Two labels a row
[-30.7   2.4  12.6  10.1 -11.1   6.1  32.3   3.8   8.6 -14.8  -0.8  -7.8
   7.8  12.9  61.8  29.7  58.9  13.1] => <60> M
[ -4.5  -5.8  13.8  -5.9  -3.4  -4.7 -11.4  10.6  12.7  -3.0   6.0  -3.4
   8.7 -40.0  23.8  17.7  16.6   0.3] => <60> M
[ -5.9  -9.4  19.8  -1.0   1.3   3.8  -5.2  11.8   7.1   0.2  -7.8 -11.6
   6.3 -35.1  24.0  20.0  17.7  -3.8] => <60> M
[ -1.3  -7.6  24.9 -12.5   5.0  -1.5  -0.8  23.1  11.0  -2.0   7.6   2.0
   4.1 -31.8  15.7  24.4  12.2   2.9] => <60> M
[  1.5  16.1   5.1 -12.6  -0.5   8.8  45.5  33.6 -22.3  -8.7  13.9  37.3
   9.1  69.1  17.6   9.0   6.9  19.8] => <60> N
[  5.1  13.8  19.6  -5.9   2.8   3.2  70.5  25.3 -48.9  -8.0   2.4  25.2
  32.8  49.6  58.3  19.3  14.8  19.7] => <60> M
[-18.4  -0.5   4.2 -12.5  -6.3   0.3   6.0  27.7 -22.1  -6.1   5.8  -6.7
   9.5 -16.7  33.5  11.3  25.4   5.9] => <66> M
[-29.3   3.7   2.7  -3.9  -2.8   8.8   2.7  15.9  19.0 -12.5  11.0   5.3
 -10.1  24.2   9.1  13.2  19.6   7.1] => <60> N
[-13.7   0.3  14.1   4.1  -4.8   5.1  27.2  15.3  -9.2  -6.6   0.7   1.5
  12.0  -4.9  43.7  21.4  32.0   9.0] => <60> M
[ -1.9   3.1  13.6  -5.0   5.8  -2.3  39.7  17.8 -20.8  -4.1   3.6   9.9
  15.2   0.4  34.2  15.8  13.2   7.5] => <60> M
[ -9.8  -6.4  13.7  -3.5  -0.7  -0.8   4.5  12.0   3.6  -6.1   3.7  -0.5
   3.4 -22.7  26.4  27.1  19.3   7.1] => <60> P
[ -6.9  -8.1  13.0  -7.2   2.8   0.1 -12.9  12.2  11.7  -1.7   4.1  -3.6
   1.9 -34.2  15.8  29.2  13.7  -2.7] => <60> M
[-9.1  4.3  7.6 -3.2 -9.4  8.8 18.8 11.0 -7.9 -5.0 -4.7  4.3  6.8  2.4
 28.1 14.0  8.8  9.4] => <60> M
[  9.4  11.4  17.4  -9.1   1.1   6.5  49.2  32.2 -67.4  -6.2   5.7  30.2
  36.7  30.1  51.9   2.4   4.0  22.1] => <66> M
[ 14.3  13.9  11.7 -13.8   5.5   1.0  85.4  34.3 -84.8  -6.2   4.1  40.4
  38.7  48.6  56.4   6.3  14.4  27.0] => <60> M
[-14.7   0.3  24.1  -4.1  -2.9   1.1 -31.8   6.2  37.0  -1.1   9.1 -12.8
  -0.7 -41.9  18.1  22.7  11.9  -4.8] => <60> M
[ -1.8   1.9  -3.3  -7.2  -4.2   1.4   1.6  22.4 -11.4  -9.7  11.7   7.5
  -4.2  10.3   5.5  -4.6   2.6   7.6] => <66> N
[-13.0 -11.1   2.5  -7.8  -7.1  -4.2 -13.3  32.6  -5.8  -5.8  10.3  -8.7
  -5.0 -41.2  15.9   9.3  13.2   5.2] => <66> M
[  1.9 -10.6  10.8  -6.4  -1.3  -3.4   4.4  18.6 -20.2  -1.2   7.6   1.5
   9.3 -31.8  29.0   6.3   6.6   5.3] => <66> M

Two labels a row
[ 11.7  27.9 -14.1  -5.2  28.1 -10.1 -14.6   1.7 -21.7  23.5  10.1 -24.4
  -8.6   6.1  19.0 -23.2 -47.9 -27.6] => (38) Q628
[  0.6  24.5 -13.8  -2.2  33.6   0.7 -23.9  -8.9 -20.3   6.7 -19.6   0.0
 -18.0 -11.6   7.3 -15.5 -12.0 -42.6] => (37) Q219
[ 19.2  28.6 -28.2   2.6  33.5  -1.4 -17.8  30.0  -1.0  -2.3  13.7 -20.7
 -13.3  -2.1   2.4 -29.7 -32.1 -41.7] => (37) Q219
[ 25.0  22.2  -4.8   3.2  34.9 -13.0 -18.6   2.1 -14.8   5.2  16.1  -7.5
 -16.4 -13.2  15.3 -32.0 -19.2 -46.5] => (37) Q219
[ 20.6  23.8  -7.1  -7.8  27.7   8.3 -12.9  11.6 -18.0   2.7   9.6 -21.1
  -1.5  -4.1  30.3 -30.2 -69.9 -33.6] => (38) Q404
[ 20.4   2.6 -18.1 -13.0  37.6 -21.4 -21.1   0.7 -11.7   3.8  14.7 -18.0
 -15.2  -6.6  24.9 -43.2 -10.9 -10.4] => (37) Q628
[ 16.5  12.1 -24.2  -2.7  38.6 -10.4 -21.9  -2.9 -13.8   5.1   9.0 -12.5
 -14.8 -14.2   9.7 -24.4  -1.1 -41.0] => (37) Q219
[ -2.0   4.8   2.5 -11.2  -1.8   4.0 -13.0 -20.3  13.7  17.2  16.3 -20.6
 -12.4  -2.9   5.8   2.7 -24.3 -46.7] => (37) Q404
[  6.1  34.7 -22.7  -7.3  48.6   1.5 -34.3  -6.4 -26.4  22.4   0.5 -16.9
 -33.0 -23.8  16.2 -30.9 -18.9 -64.8] => (37) Q219
[ 24.1  15.2  -6.8 -13.9  17.4  -5.4 -23.0 -20.8 -21.8  22.3  26.3 -31.6
 -21.2 -10.9  33.1 -38.3 -39.5 -42.0] => (37) Q404
[ 20.9  29.8  -8.9  -0.8  36.3   3.4 -26.1   2.7 -28.8  17.4 -12.4 -13.5
 -18.8 -15.4  26.1 -17.5 -26.2 -40.8] => (37) Q219
[  7.9  26.0 -11.0   5.9  34.0 -24.6  -6.2 -14.2 -10.7  11.7  -0.2 -18.5
  -6.9   7.7  17.2 -35.1 -24.1 -23.0] => (38) Q628
[ 29.0  14.0 -30.9  -6.6  49.3  -4.3 -25.0  35.5  -9.0  -2.7  23.3 -36.2
   3.0  -0.6   9.0 -36.0 -54.0 -41.7] => (37) Q219
[ 17.0  19.2  -0.3 -15.2  32.0 -18.7 -17.8 -20.4 -21.4  22.0  15.2 -24.0
 -13.0  -2.1  35.9 -35.9 -38.6 -29.9] => (37) Q404
[ 17.3  26.3 -11.9   3.0  24.4  -6.9 -31.4  13.6 -19.2   9.4   7.4 -25.9
 -10.1  -1.1  14.6 -30.6 -29.9 -32.5] => (37) Q219
[ 13.8  11.5 -12.0  -6.8  35.4 -11.2 -25.9   8.3 -13.9   0.0  17.7 -27.0
  -4.7 -12.7   8.3 -31.5 -27.4 -24.0] => (37) Q219
[ 19.6  11.7 -16.5  -3.9  28.6  -7.4 -14.4  41.1 -10.4   7.2   4.4 -21.8
  10.8   5.5  16.1 -33.4 -44.1  -0.9] => (37) Q628
[ 12.9  30.1 -33.9  18.1  44.3 -23.9 -25.0 -16.6 -13.9  10.1   9.0 -17.7
 -28.2 -25.3  25.5 -55.3  -7.8 -41.8] => (38) Q219
[  2.8  18.6   0.4  -8.1  17.6   0.8 -15.2 -11.0 -15.8  15.3  -0.3 -25.3
  -1.5   6.7   9.9  -8.4 -42.6 -22.0] => (37) Q404
[  1.9   2.4  -6.5  -2.1   6.8  -1.9   0.0   5.5   2.5  -0.4  34.9 -36.8
   0.0   9.0   7.6 -13.5 -53.2 -32.0] => (37) Q404
[ -4.2  23.8   0.7  -8.9  12.0   5.0 -12.5 -11.1 -25.6  11.9  -9.5 -20.9
  -9.6  -1.8  19.0  -4.0 -38.0  -5.4] => (38) Q404
[ 12.0  33.9 -14.7  -9.3  37.1 -11.2 -26.4  10.3 -25.1  12.3  -6.4 -21.9
  -2.8   5.6  19.8 -31.1 -33.3   0.9] => (38) Q628
[ 18.3  22.3 -16.9  -1.4  33.0   0.5 -27.4  10.4 -15.0   2.6   1.5 -18.9
  -1.2  -4.2   5.5 -21.2 -20.9 -29.5] => (38) Q219
[  2.6  21.6 -15.2   0.9  22.4  -6.1  -9.4  10.8  -4.1   2.6   5.4 -27.4
   7.4  11.4  -6.4 -18.0 -33.9 -21.4] => (38) Q219
[ -9.2  30.8 -17.6  -2.9  24.0  -1.2 -12.7 -16.7  -9.7  16.2 -12.3 -21.8
 -10.6  -4.8  14.4 -10.0  -5.8 -30.0] => (38) Q219

Two labels a row
[ -0.8   4.0 -22.6  -6.8  -2.2 -12.4   9.8   0.3   8.1   0.0  33.7  -6.7
  -4.7   4.4  -1.1 -10.5   2.5   5.9] => (58) Q658
[ 11.7   9.0  -5.1 -31.5  -2.4  -1.7  18.8   1.2   0.1  13.8 -13.8  -3.4
   1.5   0.1  -8.4  -6.5   6.3  -7.2] => (58) Q24
[ -6.7   4.3 -31.4 -20.2  -1.2 -11.4   8.5  -1.3   7.7   4.4  28.9   0.8
  -4.1   4.4   0.1 -15.8  -3.7   7.5] => (58) Q658
[ 11.6  13.8  -8.3 -47.3  -4.8  15.7  18.8   2.5  -2.8  11.1 -38.4  -4.7
   2.1  -4.8 -11.4  -5.1  15.7  -1.4] => (58) Q24
[  6.8   6.4  -8.6 -13.6   2.9   7.5  16.0  -0.1  -6.5  10.2 -28.8   1.1
   3.3  -4.7  -5.6   1.0   1.1  -3.1] => (51) Q24
[11.1  6.9  7.0 -3.7 -0.4 -4.4 10.1  2.0  0.7  6.6 -6.2 -2.0 -0.3 -3.7
 -3.8  2.8  5.9 -6.8] => (58) Q24
[ 15.5   4.9   5.9   8.4   1.7   6.9  15.0   0.7  -7.5   4.4 -18.2  -4.9
   3.5  -8.3  -4.9  10.4   5.8  -4.9] => (58) Q24
[ 10.2   7.9  -9.7  -3.9   0.1   9.8  17.8  -0.6  -6.4   6.1 -21.9  -2.8
   3.8  -8.1  -2.3   2.2   3.3  -1.7] => (58) Q24
[ -7.9   1.5 -30.7  -9.7  -6.2 -13.5   5.0  -4.4   8.3   3.6  29.7   3.0
  -2.4   3.1   3.4 -14.3  -8.4   5.4] => (49) Q658
[ 17.0   7.8  14.1 -16.1  -1.7  16.4  13.6   2.7  -9.2   6.1 -49.0 -10.0
   3.7  -9.5  -8.6   7.3   9.2  -8.7] => (58) Q24
[ 10.1   2.9   0.4  18.8   2.4   9.0  15.8  -0.3  -3.3  -7.5   1.6 -11.2
   1.1 -11.9  -2.9  13.5  10.2   4.1] => (58) Q24
[ 17.4  10.3   6.5 -25.9  -2.9   5.8  17.1  -0.4  -3.9  12.6 -34.2  -6.5
   3.2  -3.4  -8.4   3.5  12.7 -10.1] => (58) Q24
[ 12.8  11.1  12.6 -32.8  -4.3  17.4   9.9   1.1  -8.9  12.2 -60.2   0.2
   5.7  -6.3  -6.6   1.2   9.0  -7.2] => (49) Q24
[ 15.0   9.5   5.3  -7.1  -0.7  -6.6  19.0   1.5   1.7   7.0  -6.9 -10.9
  -2.1  -2.8  -7.5   3.8  12.1  -5.9] => (58) Q24

Both labels of each row
[ 1.3 15.9 -7.7 12.2 -0.8 -3.9 -3.0  1.7 -7.8  3.6  4.0 -1.4 -1.1  7.0
  8.3 -8.8  2.6  0.8] => X H
[ -2.5  14.3   8.2   5.7  -1.1   2.7   3.6  12.3   8.5 -10.5   4.1  13.3
 -10.5   5.8  31.7   7.2   6.3   4.5] => J Z
[ 4.4 14.6 -3.9 -0.3 -1.6  1.8  3.3  2.7  8.2  0.8  1.1 -8.2 -2.8 12.4
 -9.1 23.4  9.7 -2.2] => T Y
[  3.0  18.6  -5.2   7.5 -15.2  -7.0   5.5   7.1   1.6   1.2   0.8  21.7
  -1.8   1.7  41.9  -7.5   7.5   3.5] => A H
[ 3.2 13.8  3.2  0.5 -0.2  0.9  2.7  2.9  6.0 -4.4  2.0  5.2 -1.1  5.5
 37.4  3.0  0.7  3.6] => X H
[-2.4 10.1  1.0 -1.8 -5.0  1.2  4.4  3.4  3.2 -3.0  3.3 -2.1 -1.6  8.7
  8.8 10.6  7.5 -3.3] => T H
[ -2.6  19.3 -10.7   5.6  -5.5   2.8   3.9  -1.4   3.3 -15.6  -2.0  15.9
  -6.0   8.3  25.6  -9.4  -1.4   1.9] => X H
[  0.7  16.7 -18.4  16.2 -13.7  -6.0   2.3   2.9   0.2   2.2  -4.5   7.1
   1.6   4.3   4.5  -3.4  10.4   0.2] => A Y
[  0.3   8.7  12.9   0.1  -9.8   8.6  12.5   3.9   5.9 -10.8   5.6  -8.3
  -7.0   6.5  32.8  14.5   8.4  -2.8] => X Z
[ -4.1  12.1 -11.2  15.6  -3.3  -9.6   0.0   4.9  -9.2   5.2   1.8   9.9
  -2.7   5.2  27.3 -10.8   0.8  11.2] => A Y
[  3.0  24.7  -7.2  -7.0 -11.1  -8.3  -1.2   1.7  10.3   2.2   2.7  10.7
  -0.9   6.5   1.0   8.1  13.9  -1.9] => T H
[ -4.8  12.3   9.1   2.0 -12.0   2.7  -2.0   4.1  -0.3 -11.5   3.4  11.9
  -4.5   6.9  32.8  -2.8   2.1   1.2] => X Y
[  0.1   2.0   3.2   2.6   8.3   4.2   3.0   1.6   7.7   0.4   1.6  -1.3
  -2.6   5.1 -12.9  20.8   3.0  -1.7] => T H
[  0.8  11.1   0.6  -7.2 -12.2   4.5   6.6   0.7  13.3 -14.5  -1.0  10.1
  -7.4   2.8   9.8  -1.5  14.0  -3.3] => J H
[  2.9  15.6  -7.9  -9.6  -8.3  -0.7  -2.4   1.7  11.6   3.5  -1.4   3.9
  -0.4   8.9 -11.4  13.3  15.9  -3.9] => T H
[ -4.3  21.8  -8.5   6.9  -8.0  -0.1   2.8   1.2   2.2 -13.9  -5.0  16.8
  -3.0   5.6  20.7  -5.9   3.5  -0.9] => X H
[ -0.6  17.2  -6.8  -7.0 -11.4   1.9   2.6  -5.5   0.6  -6.3  -6.2  -2.4
   1.9  11.3 -16.3   4.2  14.8  -3.5] => T Y
[  1.4   1.3  15.2 -13.4 -17.5   4.5   2.0  -1.4   6.2 -14.9  -0.8  12.0
  -6.6  -2.8  27.3  -2.8  10.8   0.2] => J Y
[  3.0  11.0   1.5  11.9 -13.8  -5.4   6.7   8.4   8.1   0.1   2.9   4.7
  -5.4   6.7  46.0   8.5   4.0   3.6] => A H
[ 2.1 11.8  6.1 -1.4 -9.9 -0.4  0.9  3.2  0.3  0.2  2.3 -3.6 -3.8  4.7
 21.2  4.9  7.1  1.8] => T H
[ -2.7  24.5 -19.5   6.9 -17.3  -2.7   0.6  -2.1   0.9 -10.2  -3.3  29.0
  -0.2   6.7  11.2 -26.8  14.9   0.1] => A H
[ 0.9 12.1 -2.4 -7.6 -2.6 -1.7  4.5 -0.1 11.7  1.6  2.6  1.0 -1.4  7.5
 -8.5 14.7  8.6  0.6] => T H
[ 3.6  4.7 15.0 -5.9  0.6  3.1  0.2  7.8  2.5  5.5  6.9 -9.3 -7.1  5.3
  7.3 20.4  8.5 -1.8] => T H
[  0.2   2.7  15.3  -2.1  -8.2   0.2  -0.6   2.3  -3.9  -9.3   5.3   4.7
  -5.9   1.2  47.1 -11.8   3.8   0.5] => J Y
[ 7.1 15.7 -0.7 16.8 -2.6 -0.3  1.8  3.6  1.3  7.0 11.6 -8.5 -4.0  9.5
 28.7 -3.7  6.5 13.5] => X H
[ -4.8  16.1   6.7  -0.5 -16.6   5.4   0.4  -3.5  -4.8 -16.1  -1.3  18.1
 -10.8   5.2  22.8 -11.5  13.3  -1.1] => J H
[  3.3  12.9  -7.1  17.0 -18.5  -1.3   7.8   0.8  -2.4  -7.4  -0.5  13.0
  -6.0   2.6  32.7 -15.5  10.3   4.2] => A Y
[  2.9   8.7  -9.4  12.5  -9.1  -2.3   4.5  -0.9  -5.9  -4.0   2.9   9.7
  -0.4   2.4  20.9 -15.3   5.6   2.4] => A H
[  7.5  15.5 -16.8  -2.0 -13.6  -7.5  -0.4  -3.7  -2.6   8.8   5.4  19.5
   0.3   5.5   9.3 -18.3   8.0   3.6] => A Q
[  3.3  24.9  -0.3  -0.3 -15.4  -3.9   0.9   4.1   4.7   5.7   6.8  -2.9
  -3.2  13.7  17.3   9.1  20.1  -1.0] => T Y
[  2.7  19.7 -13.8  15.7 -17.0  -7.4   2.4   3.7  -4.8   5.8  -0.7  14.9
  -3.3   3.3  22.5 -16.3   8.2   4.3] => A H
[ 10.4  30.5   7.7 -14.8 -25.3  -2.3   5.7   4.2  13.3   9.9  11.4  18.4
  -6.2   6.3  39.1  -2.0  26.7   0.9] => T Y
[ 0.2 10.8  1.1  2.0 -4.1  2.6  3.2  4.0  3.4 -4.1 -0.5 -0.9 -9.1 10.7
 21.5 10.6  3.2  1.1] => X H
[  7.1  10.0 -14.7  11.4  -8.5  -6.4   4.1   2.9   6.8   6.5   1.2   1.3
   2.0   1.6  18.5  -1.7   0.7  -0.2] => A H

Two labels a row
[-28.7   3.3 -12.2  -1.7   8.1  21.5 -66.0 -36.5   1.1   8.5 -19.6  -5.3
 -11.5   0.8  -5.9 -20.7 -13.7  35.4] => Q646 C
[ -3.1  -8.5   3.9 -12.1  -0.8  19.7  -9.7 -19.3   6.7  -8.4 -34.2 -22.3
  -1.7 -25.8  -1.1   1.9 -26.4  67.4] => Q43 F
[-26.8  -4.1   0.7 -16.0  14.9   4.4 -28.6 -38.0  -1.8  26.6 -26.4  -6.6
 -11.6 -12.0   1.4  -9.7 -18.7  55.9] => Q820 C
[ -3.7  26.1  -3.2  -3.6  12.8   0.9  -3.4 -31.2  11.4  -3.2 -21.7 -16.7
  -3.1 -30.2   2.0  -7.2 -16.4  29.6] => Q43 F
[-16.2   7.8  -2.7 -14.1  13.8  18.9 -61.7 -39.5   0.6   7.9 -12.5   1.5
 -18.2  -7.2   2.6 -14.6  -9.1  19.4] => Q820 C
[  4.2  24.3  -0.3  -7.6   8.7   4.0   6.4 -17.0   9.7  11.5 -13.4  -6.9
  -2.3 -36.1  -2.4  -0.9  -7.1  26.3] => Q820 F
[  6.9   0.1  -8.8   4.3   5.9  -2.4  28.1 -10.1   1.8  -2.7  -9.2  -4.7
   4.7 -20.2   9.2   0.2   7.4  18.9] => Q646 F
[ -0.7  -9.2   5.4  -7.9  -2.9  11.0   6.1 -22.5   0.9  -6.6 -26.7 -10.9
   0.6 -17.8 -20.4 -11.4  -7.0  45.5] => Q820 F
[ -1.2   2.9  -0.8  -7.2  -9.7   6.0  15.0 -17.6   5.9 -12.7 -22.9  -3.0
  -6.9 -33.5   6.3 -10.9  -1.1  48.8] => Q43 F
[-17.1  -1.2  -8.3  -6.0   4.8   9.8 -24.3 -24.5   4.6   2.1 -17.2  -5.4
 -10.5  -7.8   7.8 -13.9 -14.6  13.7] => Q820 C
[ -6.5 -12.2  -0.7   5.7   9.9  33.1  21.1 -14.1  11.4 -17.5 -42.7  -6.5
   8.4 -15.1   8.0  -5.5 -23.5  34.6] => Q646 F
